Each row of numbers stands for one element and depends on some of the facts below. Use the named rows to name the rest.

Some facts about the elements:
Ψ Q_667 <- Q_117
Ψ Q_523 <- Q_117 Q_228
Ψ Q_509 <- Q_120 Q_786
Ψ Q_19 <- Q_126 Q_337
Ψ Q_557 <- Q_139 Q_437 Q_464
Ψ Q_788 <- Q_154 Q_215 Q_359 Q_970
Ψ Q_30 <- Q_159 Q_215 Q_523
Ψ Q_24 <- Q_166 Q_466 Q_769
Ψ Q_192 <- Q_172 Q_5 Q_52 Q_599
Ψ Q_278 <- Q_185 Q_379
Ψ Q_139 <- Q_185
Ψ Q_866 <- Q_185 Q_709
Ψ Q_222 <- Q_186 Q_599 Q_67 Q_788 Q_851
Ψ Q_309 <- Q_19
Ψ Q_970 <- Q_192
Ψ Q_930 <- Q_192 Q_84
Ψ Q_649 <- Q_192 Q_30
Ψ Q_359 <- Q_224
Ψ Q_65 <- Q_224 Q_471 Q_84
Ψ Q_727 <- Q_238 Q_644 Q_667
Ψ Q_78 <- Q_238 Q_289 Q_557 Q_804 Q_866
Ψ Q_770 <- Q_257 Q_52 Q_581
Ψ Q_957 <- Q_257 Q_496 Q_988
Ψ Q_559 <- Q_261
Ψ Q_186 <- Q_299
Ψ Q_323 <- Q_299 Q_5
Ψ Q_428 <- Q_3 Q_667
Ψ Q_496 <- Q_3 Q_364 Q_445 Q_698
Ψ Q_709 <- Q_301
Ψ Q_337 <- Q_321 Q_447 Q_457 Q_581 Q_788
Ψ Q_581 <- Q_359
Ψ Q_786 <- Q_364 Q_451
Ψ Q_851 <- Q_364
Ψ Q_238 <- Q_369 Q_457
Ψ Q_185 <- Q_379 Q_618
Ψ Q_871 <- Q_412 Q_609
Ψ Q_460 <- Q_412 Q_421
Ψ Q_771 <- Q_414 Q_557
Ψ Q_629 <- Q_421
Ψ Q_228 <- Q_437
Ψ Q_236 <- Q_439 Q_523 Q_644 Q_788 Q_968
Ψ Q_321 <- Q_447 Q_559
Ψ Q_124 <- Q_451 Q_767 Q_864
Ψ Q_694 <- Q_455 Q_657 Q_824 Q_93
Ψ Q_261 <- Q_457 Q_919 Q_970
Ψ Q_457 <- Q_471 Q_971
Ψ Q_937 <- Q_496
Ψ Q_439 <- Q_496 Q_770
Ψ Q_67 <- Q_515 Q_786 Q_804
Ψ Q_224 <- Q_541 Q_709 Q_909
Ψ Q_141 <- Q_581
Ψ Q_299 <- Q_644
Ψ Q_832 <- Q_667
Ψ Q_91 <- Q_698 Q_864
Ψ Q_117 <- Q_698
Ψ Q_971 <- Q_698
Ψ Q_703 <- Q_715
Ψ Q_35 <- Q_715
Ψ Q_318 <- Q_743
Ψ Q_774 <- Q_743 Q_971
Ψ Q_5 <- Q_743
Ψ Q_758 <- Q_774 Q_93
Ψ Q_257 <- Q_803 Q_893
Ψ Q_466 <- Q_84
Ψ Q_120 <- Q_896
Ψ Q_990 <- Q_896
Ψ Q_644 <- Q_898
Ψ Q_896 <- Q_898
Ψ Q_897 <- Q_924 Q_988
Ψ Q_609 <- Q_930
Ψ Q_197 <- Q_970
Ψ Q_208 <- Q_971
Q_186 φ [Q_609 Q_464 Q_796 Q_238 Q_439]
Q_192 φ [Q_428 Q_644]
Q_215 φ [Q_691]
Q_224 φ [Q_851 Q_154]
Q_228 φ [Q_471 Q_5 Q_65 Q_301]
Q_24 φ [Q_363]
Q_243 φ [Q_428 Q_323 Q_117 Q_909 Q_175]
Q_257 φ [Q_421 Q_803 Q_698]
Q_320 φ [Q_52 Q_159]
Q_369 φ [Q_318 Q_126]
Q_383 φ [Q_614 Q_451]
Q_414 φ [Q_428 Q_557 Q_804 Q_323 Q_770 Q_747]
Q_491 φ [Q_421]
Q_515 φ [Q_523 Q_909 Q_93 Q_301]
Q_532 φ [Q_694 Q_30]
Q_602 φ [Q_428 Q_581 Q_367 Q_236]
Q_667 φ [Q_803 Q_439 Q_788]
Q_67 φ [Q_709 Q_213]
Q_715 φ [Q_236 Q_864]
Q_778 φ [Q_557 Q_804 Q_866]
Q_786 φ [Q_644 Q_5]
Q_824 φ [Q_117 Q_347 Q_897]
Q_896 φ [Q_898]
Q_901 φ [Q_5 Q_747]
Q_91 φ [Q_337 Q_451 Q_743]
Q_952 φ [Q_364 Q_803 Q_770 Q_924]
Q_968 φ [Q_412 Q_893 Q_197 Q_924]
Q_980 φ [Q_557 Q_412 Q_581 Q_321]

Some elements and their rows:
Q_24: [-14  10  -1  10  -6  -6 -11   6   4   3  -3   0   9   6  38  -4 -24  10
 -13  12  -1 -27   6   2  28   2  -5  -1  -2 -20 -11   2 -32 -66   7 -31
  27 -11   7  -4 -15  34   4  45   0   3 -16  17  24   1 -14  28]
Q_602: [-1  5  6  2 -3 -2 -1  0  1 -1 -3  0  2  4 -1 -1  2 -2  1 -5 -4 -4  5 -3
  3 -1 -2 -4  1 -1 -2 -1  8 -4 -3  6  3 -6  0 -1 -1  4  3  8 -1 -1 -3  3
  1 -3  0  2]
Q_901: [-1  5  6  2 -3 -1 -1  1  1  0 -3 -1  3  4 -1 -1  3 -2  2 -5 -4 -5  5 -3
  3  0 -2 -3  1 -1 -2 -2  7 -3 -2  6  3 -7  0  0 -1  5  2  8 -1 -1 -3  3
  1 -3  1  2]
Q_320: [-27   3  10  -8 -15 -10   1   9   2  10  -5   3   4   5   7   4   3   6
   8 -16   3  15  -7   5  15  -5   2   0   2  17   2  -4  11 -44  -5  22
   1  12  18   0  -5  13  -2 -23  -5  17   9   3 -11  -8  11  17]
Q_667: [-1  5  7  2 -3 -3  2 -1  1 -3 -2  0  3  5 -9  0  3 -4  4 -4 -4 -7  5 -3
  2 -1 -3 -3  1 -2 -1  0  8 -7 -2  6  4 -7 -4 -1  0  4  3  7 -2 -2 -3  2
 -1 -3  2  4]
Q_428: [ -2  -3   0  -1   5   0   5  -2  -3  -5   4  -1   5  -2 -22  -1  -2  -9
   4   6   3 -10  -2   4  -4   0  -1   3  -1  -1   3   2   1  -4  11  -3
   0   6 -11  -3   0  -7   4   6  -2   0  -2   1  -1  -7   1   6]
Q_208: [ -3  -1   2   2  -2  -2   3   1   1  -1   2   0   4   1 -12  -3   0  -8
   7  -1   0  -8   0   0   2   3  -3   0  -1  -3   1   1   5 -12  11   2
   5  -1  -5  -2   1   0   4   5  -3   2   0  -1  -1  -7   0   8]
Q_84: [  2   4  -3  -2   1   1  -4   4   1   3  -1  -4  -4  -1  25  -1  -2  10
  -3  -3   0  -3   2  -3   2  -3   2   3   0  -2  -4   0 -10   0 -12  -9
   1   3   9   2  -4   7  -2  -1   3  -2   0   1   6   9   1  -2]
Q_166: [  0  12 -13  -4   5   3  -9  12   2   5   3 -13  -2  -5  52  -4  -7  19
   0  -1   0 -16   1  -4   6  -5   1  13  -1  -9  -9   2 -26 -11 -12 -25
   4  12  15   0 -10  17  -3   3   5  -1   2   2  17  20   1   3]
Q_455: [  3  -4 -20   5  -9  -2 -13  17  -9   5  -1  -2 -21   1  34  -8   3  -4
  10 -17  -3  27   7   0   5  12  -1  -8  -8   4  -4  -7   0  30   9   2
  -9 -11  19   4   2  10   3  -3   3   5  13  -1  -1   7  -4  18]
Q_657: [  2  -4 -21   5  -9  -3 -12  17  -9   4  -1  -2 -21   1  34  -8   3  -4
  10 -17  -4  27   6   0   5  12   0  -9  -8   4  -4  -7   0  29   8   2
  -9 -11  19   4   2  10   3  -5   3   5  12  -1  -1   6  -4  17]
Q_767: [  3  -1   4  -1  -2  -2   6  -4  -2  -2  -4   0 -10   5  -6   3   1   3
   2  -4  -3   4   5  -4  -2  -3   1  -1  -2   4   1   3  -5   2 -23   0
   3  -6   1   5   2   2  -1  -4   3  -7   5  -5  -5   8   5   1]
Q_629: [  2 -15  29  -1   1  15  -4   2  16   9  -6   5  -2  -8  22 -12  -5 -10
 -21  14  10  12   6  -3  -8   5   7 -13  -1  14   3  -3  16  -2   0   0
   1  10  -4   3  -7 -30  10  -9   9   7 -22   9  10 -26  -8 -10]
Q_898: [  3   5 -10  -8   0   9  27  -6   8 -21   1 -11 -11  -6 -21   1  22 -13
   5  -4  -5   8   9   2 -19 -15 -13   6  -7   6   4   0   0  29   2  -2
 -11  -2  27   7   4  -9  -2 -46  17  -4  19 -19   9  -2   8 -32]
Q_649: [ -3  -1   4   1  -1   0   4   0   2  -1   1   1   5   0 -12  -2   0  -6
   4   1   0 -10   0   0   1   1  -2   1   1  -3   1   2   4 -12   6   1
   5  -1  -6  -2   0   0   3   4  -2   1  -1  -1   0  -7   0   4]
Q_919: [  2   1   0  -1  -1  -1   0  -1  -1   0  -2  -1  -6   2   6   2   0   5
   0  -5  -3   2   3  -3   0  -3   1  -1   0   2  -1   1  -4   4 -14  -1
   1  -4   5   2   0   5  -1   0   2  -4   3  -1  -1   7   3  -1]
Q_301: [  3  -2  -8  -2   4   0 -11  -3  -5   2   0   0  -2  -2   5   4   2  10
  -6  -1   1   2  -4   3   0  -4   3   0   0   2  -1  -2  -7  23   0  -4
  -8   3   7  -3   0   1  -6   7   4  -4   0   4   3   5  -1 -13]
Q_559: [-1  0  3  0 -1 -1  1  0  0  1 -1  0  0  2 -4  1  0  0  3 -3 -1 -5  1 -1
  1 -1 -1  0  0 -1  0  1 -1 -4 -5  0  3 -2  0  0  1  2  1  2  0 -2  1 -2
 -1  1  1  1]

Which element is each row?
No name comes twice in this set of rows, the named rows included.
[ -8  -6  -1  10  -4  -7  -6  -5  -4  -2  -4  10  -4   6   3   3 -21   3
 -18  15   2   0   2   8  16   3   1 -11  -4  -6  -1   0 -25 -29   4 -20
  13 -15   2   0  -6  15   3  35   1   0 -13  15   9  -1 -13  20] -> Q_363
[  0   6   2   3  -3  -5 -16  -5  -1   5  -7   4   8   5   4   6   9   9
  -7 -11  -6   1  -3  -1   9  -4  -1  -8   7  -1  -5  -6  13  18   6  15
  -5 -12  10  -6   2  10  -6  16  -3  -1  -5   9   1  -4  -4 -18] -> Q_414
[  0  -2   5   0  -3  -2   6  -3   0   0  -1   2  -1   3 -17   1   1  -4
   5  -2  -2  -6   2  -1   0  -1  -2   0  -1   0   2   3   0  -8  -7   1
   6  -4  -5   0   2   0   1   3   0  -4   3  -4  -4  -2   2   4] -> Q_120
[ -4   0   0   2  -1  -3 -13  -5   0   6   0   5  17   1 -11   3   6   0
  -3  -4   0  -9 -10   3   9  -1  -3  -4   7  -5  -2  -3  15   3  29  12
  -2  -4   1 -10   4   3  -4  16  -5   5  -7   6   1 -16  -6 -13] -> Q_278
[ -1  -3  -4  -2   5   2  -3   1  -2   0   4  -3   4  -5  -6  -2  -2  -2
   3   6   4 -13  -3   4  -1  -1   0   5  -2  -2   0   1  -7  -2  11 -10
   0   9  -5  -5  -2  -4   1   9   2   0  -2   3   6  -5  -2   1] -> Q_65
[ -4   0   2   2  -2  -3 -11  -4   0   5   0   5  16   1 -12   3   6  -1
  -2  -4   0  -8  -8   3   8  -1  -3  -3   7  -5  -1  -2  14   1  26  12
  -2  -5   0  -9   4   1  -3  13  -5   4  -5   5   0 -15  -4 -12] -> Q_771
[ -3  -4  -7   4  -5  -2  -2   9  -2   2   2   0  -3   0   0  -7   1 -12
  11  -7   0   2   2   1   4   8  -4  -3  -4  -2  -1  -2   6  -1  19   2
   1  -5   1  -2   2   2   6   3  -2   5   5  -1  -1  -8  -3  15] -> Q_758
[  4  -2  -7  -3   5   1  -3  -1  -5   0   0  -4  -7  -2   6   1  -2   7
  -2   1   1   0   0   2  -3  -3   3   2  -2   3  -1   0 -11  15  -8 -10
  -4   5   4   0  -2   0  -3   3   5  -5   1   1   3   9   1  -4] -> Q_471
[  4  -7 -20   1  -1  -1 -10  12 -11   1   1  -4 -19  -2  21  -7   1  -3
   8  -8   0  19   4   4  -1   9   2  -4  -9   5  -2  -5  -7  33   7  -6
 -11  -2  13   2   1   3   3   2   5   1  10   1   1   6  -3  12] -> Q_93
[ -1  -8 -21  -2  -7   2 -11  14  -7   1   6  -5 -13  -4  10 -14   5 -11
  16 -17   2  21   0   9  -1  10  -4  -3 -17   7   0  -8  -4  25  28   3
  -8   0  12   3  -3  11  12  -2   6   7  10   4   3 -13  -9  23] -> Q_694
[ 1 -5 -3 -1  3  0  0  0 -4 -2  2 -3 -3 -2 -6 -2 -2 -2  3  4  2 -4  0  2
 -3  0  1  2 -3  1  1  1 -5  7  1 -7 -3  4 -3 -1 -1 -3  2  4  2 -3  1  0
  1  0  1  3] -> Q_5

Now the same elements, written a new way:
Some rows with their names:
Q_644: [-14 -50 -35  -7   5  14  -5 -20 -30  27 -18  29  13   2  -6]
Q_273: [-17 -40 -36 -15   3  19 -20 -13 -10  25 -11  12   4   0 -13]
Q_222: [-43 -60 -55 -24 -29  28 -18 -39   2  56   1 -11  17 -12  -3]
Q_896: [  1 -53 -29 -22  12  17 -26 -23 -17  16  -4  28   2  12  -6]
Q_369: [-14 -69 -23   0  -2  -1 -23 -45  -3  43  12  -6  -4  23  -2]
Q_694: [-31 -22 -16 -13 -32   2 -43 -18  13  45 -19 -14   8   7 -24]
Q_952: [-11 -59 -20 -14   8  16 -34 -16   1  19   0  20  -1   2 -20]
Q_901: [-13 -51 -19  -7  17  38 -28 -13 -14  33 -15  10   7  18 -22]
Q_445: [-17 -40 -30  -2 -12   9  -5 -15 -17  18 -18  38   5   7   4]
Q_803: [-16 -54 -25  -9 -12   3  -6 -12  -7  17 -12  40   4  -7  -5]
Q_67: [-17 -62 -40 -34  21  17 -25 -40 -11  29  -6  24  13   2  -8]
Q_460: [-12 -32 -29 -33 -18  31 -33 -14  -4  50  -7 -14   4 -19 -24]
Q_657: [-20 -39 -19  19 -30   8 -26  -3   0  39  -2 -11  -1  15  -5]
Q_747: [-12 -29 -11 -13 -13  15 -23 -20 -18  43  -8  -4  -2  -2 -17]
Q_609: [ -1 -50 -46 -26  12  35 -20   0 -13  39  -5   0   4 -19 -19]
Q_471: [ -6 -55 -31  -4  21  -2   0  -8 -15  47 -13  13  -5   1 -19]
Q_968: [-10 -55   5 -11  -6  -6 -28 -36 -13  44   5  30 -13  -2  -9]
Q_743: [  2 -37  -1   3 -11  -3 -18  -9 -16  47  -4  16 -18   5 -14]

Rows to name:
No name comes twice in this set of rows, the named rows included.
[-15 -52 -40 -35  15  30 -42 -14   7  44  -6  -3  11  -5 -25] -> Q_24

Now the same elements, written a new way:
Some rows with their names:
Q_3: [ -8  14 -23 -10  41 -11  -5   4  13 -33   5 -27  -6   1 -19]
Q_236: [ -1   1 -24  17  24 -29  10  11 -21 -26   1 -27  -1 -15  -3]
Q_124: [ -3  -4 -18 -10  28 -17  17   2  -7 -23   4 -10 -18 -10  -6]
Q_318: [ -9   1 -17  -8  25 -16   8  -5  -9 -15 -13 -11 -15   3  -9]
Q_337: [ -2  -7 -23  18  30 -18   0   0 -20 -22 -26 -23   2  -4 -18]
Q_771: [  0  -9 -30 -12  17   9  12  17 -20 -22  -6 -17 -19  -4 -15]
Q_897: [-11  -5 -14  -3  36 -20   6   4  -4 -16   4 -16 -11 -10 -15]
Q_523: [  3  13 -31  -2  28 -19   1  -1  -6 -31  -7 -26  -2   2  -8]
Q_558: [-12   5 -18 -14  24  -4   4  -3  -4 -19  -8 -14 -15   2 -12]
Q_694: [-16 -14  -5  -6  29 -13  11  -1 -12  -8  -9  -4 -20  -9 -15]
Q_970: [ -3  20 -29  -1  23 -16  -6  -9  -9 -29 -22 -28   1  11  -5]
Q_901: [ -9 -19 -37 -19  -1  -8  -4  -9  10 -11  -1  11   3   7 -10]
Q_804: [  8  14 -31 -14  14  12  -2  12   1 -46  -8 -18 -13  12  -7]
Q_414: [-18  -7 -31  -9  -8  18  -8  21   5 -33   2   8  -2  13  -7]
Q_139: [  0   2 -33 -17  16  15   5  15 -13 -27  -7 -21 -19   6 -20]
Q_924: [-10  10 -14 -12  35  -7  -2   1  13 -25  -7 -17 -10  -1 -14]
Q_898: [ -2  22 -35 -17  28  -9   1  -1   3 -34  -1 -20  -7  11 -12]
Q_709: [ -1  10 -32 -10  17  10  -1  10 -12 -26 -17 -24 -11  11 -20]

Which element is each row?
No name comes twice in this set of rows, the named rows included.
[  5 -11 -21  -7  13  24   2  24  -9 -44 -10  -6 -21   5 -11] -> Q_557
[-22   3 -33  -3  20  -8   2  10  22 -10  -4 -13  23 -21  -5] -> Q_257
[-38   4 -27 -11  13  -6  -4   4  12  -7   0  10  -2  11 -21] -> Q_824
[  3   7 -24   1  20 -23  10  -5 -15 -23 -17 -12  -4  -4   6] -> Q_649
[ -7  17 -24 -21  27  -5   2   0   5 -26   2 -18 -15   7 -11] -> Q_767
[-12  -4 -13   8  19 -15  -3  15 -15 -24  21 -32 -10 -11  -3] -> Q_428
[-26   2 -34 -13   4  -2   6   7  11  -4 -10   0   8  -6  -5] -> Q_491
[ -2   7 -20   3  16 -19   8   1 -15 -28  -5 -16 -12  -4   9] -> Q_323
[-12   5 -41   5  17 -11  -2   8  15 -34  -9   6  17   0  -8] -> Q_968
[  0  -1 -14   8  33 -16  -1   0  -2 -30 -10 -24   1 -14  -3] -> Q_770
[ -2  24 -28  -9  21 -18  -1 -11  -3 -28 -18 -20  -5  14   0] -> Q_172
[-12  22 -26 -16  38  -2  -8   0  18 -27  -3 -35   0   2 -15] -> Q_698
[-15  27 -25 -16  29 -11  -6 -11   3 -23 -16 -12 -11  17 -16] -> Q_743
[-20 -11 -38   4  22 -24  14   8   3 -17   3  18   4  -5 -22] -> Q_91

